Below is a small trained network, with its code and all its weights. Each question gives an input and a class and asks what happens when units are switched off, that is, made to give their printed mean instead of their output.

import numpy as np


def w(rows, s, z=0):
    codes = np.array(rows[::2]) - 128.0
    scale = np.full(codes.shape[1], s)
    scale[-1] = z or s
    return codes * scale


def norm(h):
    return h / np.sqrt((h * h).mean(-1, keepdims=True) + 1e-5)


def f(y):
    return y / 2 * (1 + np.tanh(0.7978845608 * (y + 0.044715 * y**3)))


def log_softmax(a):
    a = a - a.max(-1, keepdims=True)
    return a - np.log(np.exp(a).sum(-1, keepdims=True))


def net(x, mask):
    res = np.array(x, float).reshape(1, 7) / 4 @ E
    u = 0
    for l in range(3):
        y = f(norm(res) @ A[l][:, :-1].T + A[l][:, -1])
        res = res + np.where(mask[u : u + 6], y, B[l][:, -1]) @ B[l][:, :-1]
        u += 6
    return log_softmax(norm(res)[-1] @ U[:, :-1].T + U[:, -1])


A, B = {}, {}
E = w([
[135,147,59,79],'x0',
[161,161,199,119],'x1',
[135,250,74,86],'x2',
[72,127,197,169],'x3',
[109,153,146,187],'x4',
[146,138,82,237],'x5',
[237,115,137,95],'x6',
],0.0026)
A[0] = w([
[188,227,236,216,173],'0.n0',
[164,35,255,115,179],'0.n1',
[187,132,69,179,213],'0.n2',
[72,65,152,146,3],'0.n3',
[75,171,162,155,38],'0.n4',
[112,163,86,40,134],'0.n5',
],0.0045,0.002)
B[0] = w([
[160,24,107,141,227],'0.n0',
[190,79,185,195,254],'0.n1',
[105,138,9,242,210],'0.n2',
[139,190,105,23,111],'0.n3',
[95,143,99,4,113],'0.n4',
[207,158,232,120,179],'0.n5',
],0.0033,0.002)
A[1] = w([
[176,119,75,83,250],'1.n0',
[3,178,172,189,207],'1.n1',
[202,66,53,67,229],'1.n2',
[133,198,51,106,76],'1.n3',
[111,82,146,162,116],'1.n4',
[148,47,92,71,60],'1.n5',
],0.0069,0.0024)
B[1] = w([
[139,198,170,186,222],'1.n0',
[146,82,51,41,253],'1.n1',
[71,169,134,146,251],'1.n2',
[185,125,200,132,176],'1.n3',
[177,143,132,120,169],'1.n4',
[2,127,176,172,133],'1.n5',
],0.007,0.0029)
A[2] = w([
[140,212,82,161,81],'2.n0',
[17,79,151,160,5],'2.n1',
[122,40,101,94,113],'2.n2',
[141,161,207,243,137],'2.n3',
[136,146,156,89,157],'2.n4',
[254,121,72,128,110],'2.n5',
],0.0054,0.002)
B[2] = w([
[255,142,100,166,164],'2.n0',
[46,247,145,150,113],'2.n1',
[172,196,173,109,164],'2.n2',
[91,96,120,11,251],'2.n3',
[155,166,112,99,144],'2.n4',
[17,99,140,180,182],'2.n5',
],0.0041,0.003)
U = w([
[202,249,160,144,205],'0',
[135,103,222,89,64],'1',
[163,152,137,60,103],'2',
[136,104,51,143,5],'3',
[178,140,47,221,189],'4',
[48,174,162,170,110],'5',
[162,34,186,183,202],'6',
[114,90,56,60,105],'7',
],0.014,0.002)

Each question gives the input, the list of numbers given to net, and the class t.
The units are the neurons (one row each of A and B). Each row of codes is followed by its name. A weight is (code - 128) times the scale printed after its matrix; where a second scale follows, it is the last column's (A, B and U).
mask holds one flag per neuron, layer by layer. A switched-off neuron (its flag False) gives its mean, the last column of its row in B, instead of its output. The means were averaged over made-up inputs and are rounded, as every weight is.
A unit's drop is (log p(t) with every unit on - log p(t) with that unit switched off) / (log p(t) with every unit on - log p(t) with every unit switched off).
The circuit of an input: a set's keep is (log p(t) with only the set's units on - log p(t) with every unit switched off) / (log p(t) with every unit on - log p(t) with every unit switched off). Starting from the 12 units with the biggest drops (on a tie, the unit counted first), units are removed one at a time, each time the one whose removal leaves the highest keep (on an exact tie, the one counted first), for as long as the keep stays at least 0.8.
circuit, biggest first: the units of the circuit, biggest drop first
top k neurons: the k neurons with the biggest drops, biggest first
k most important neurons of layer l: the k neurons of layer l with the biggest drops, biggest first
drop of u: that unit's drop, to one decimal
input [3,0,1,6,0,-1,5], class 6: top 2 neurons -> 0.n1; 0.n3
input [-6,3,7,8,5,5,1], class 7: circuit, biggest first -> 1.n1; 1.n0
input [1,4,8,7,5,0,-8], class 7: circuit, biggest first -> 1.n1
input [-6,8,5,5,-6,1,4], class 6: circuit, biggest first -> 0.n0; 0.n1
input [-8,-6,3,1,-7,-5,5], class 5: 4 most important neurons of layer 1 -> 1.n5; 1.n2; 1.n1; 1.n3
input [-4,-7,-2,-5,-5,2,-3], class 5: 3 most important neurons of layer 1 -> 1.n5; 1.n1; 1.n2
input [4,-1,6,-7,-3,5,2], class 0: circuit, biggest first -> 1.n3; 1.n0
input [7,-1,-2,-1,-4,1,7], class 0: 2 most important neurons of layer 2 -> 2.n5; 2.n0
input [3,3,-7,-3,-7,6,5], class 5: top 3 neurons -> 1.n2; 1.n5; 1.n1
input [-3,-7,-7,-4,2,-8,-6], class 5: top 2 neurons -> 1.n5; 2.n1
input [8,-3,2,4,-4,-4,0], class 0: 2 most important neurons of layer 0 -> 0.n0; 0.n5
input [7,-3,2,3,-6,5,2], class 0: top 3 neurons -> 1.n3; 1.n1; 1.n0
input [-3,0,-7,-4,4,0,-6], class 7: 3 most important neurons of layer 1 -> 1.n1; 1.n0; 1.n3
input [4,-7,-7,1,-7,6,-1], class 5: 2 most important neurons of layer 1 -> 1.n5; 1.n1
input [-5,1,3,2,3,-8,-7], class 2: 2 most important neurons of layer 2 -> 2.n2; 2.n5
input [7,-7,6,4,-5,-3,-5], class 0: 2 most important neurons of layer 1 -> 1.n3; 1.n0
input [-7,8,4,8,2,4,8], class 6: most important neuron of layer 0 -> 0.n0
input [6,-8,2,-8,-7,-8,-7], class 5: top 3 neurons -> 1.n5; 1.n2; 1.n1
input [5,-8,-5,4,-4,4,3], class 5: 3 most important neurons of layer 1 -> 1.n5; 1.n1; 1.n2
input [-4,3,8,-5,1,0,-7], class 7: most important neuron of layer 0 -> 0.n3
input [-2,0,6,1,0,5,-8], class 7: drop of 1.n1 -> 1.0
input [-3,-5,1,-5,-2,-5,-2], class 5: drop of 1.n5 -> 0.2
input [3,-7,0,8,-8,3,-6], class 7: drop of 1.n1 -> 0.4
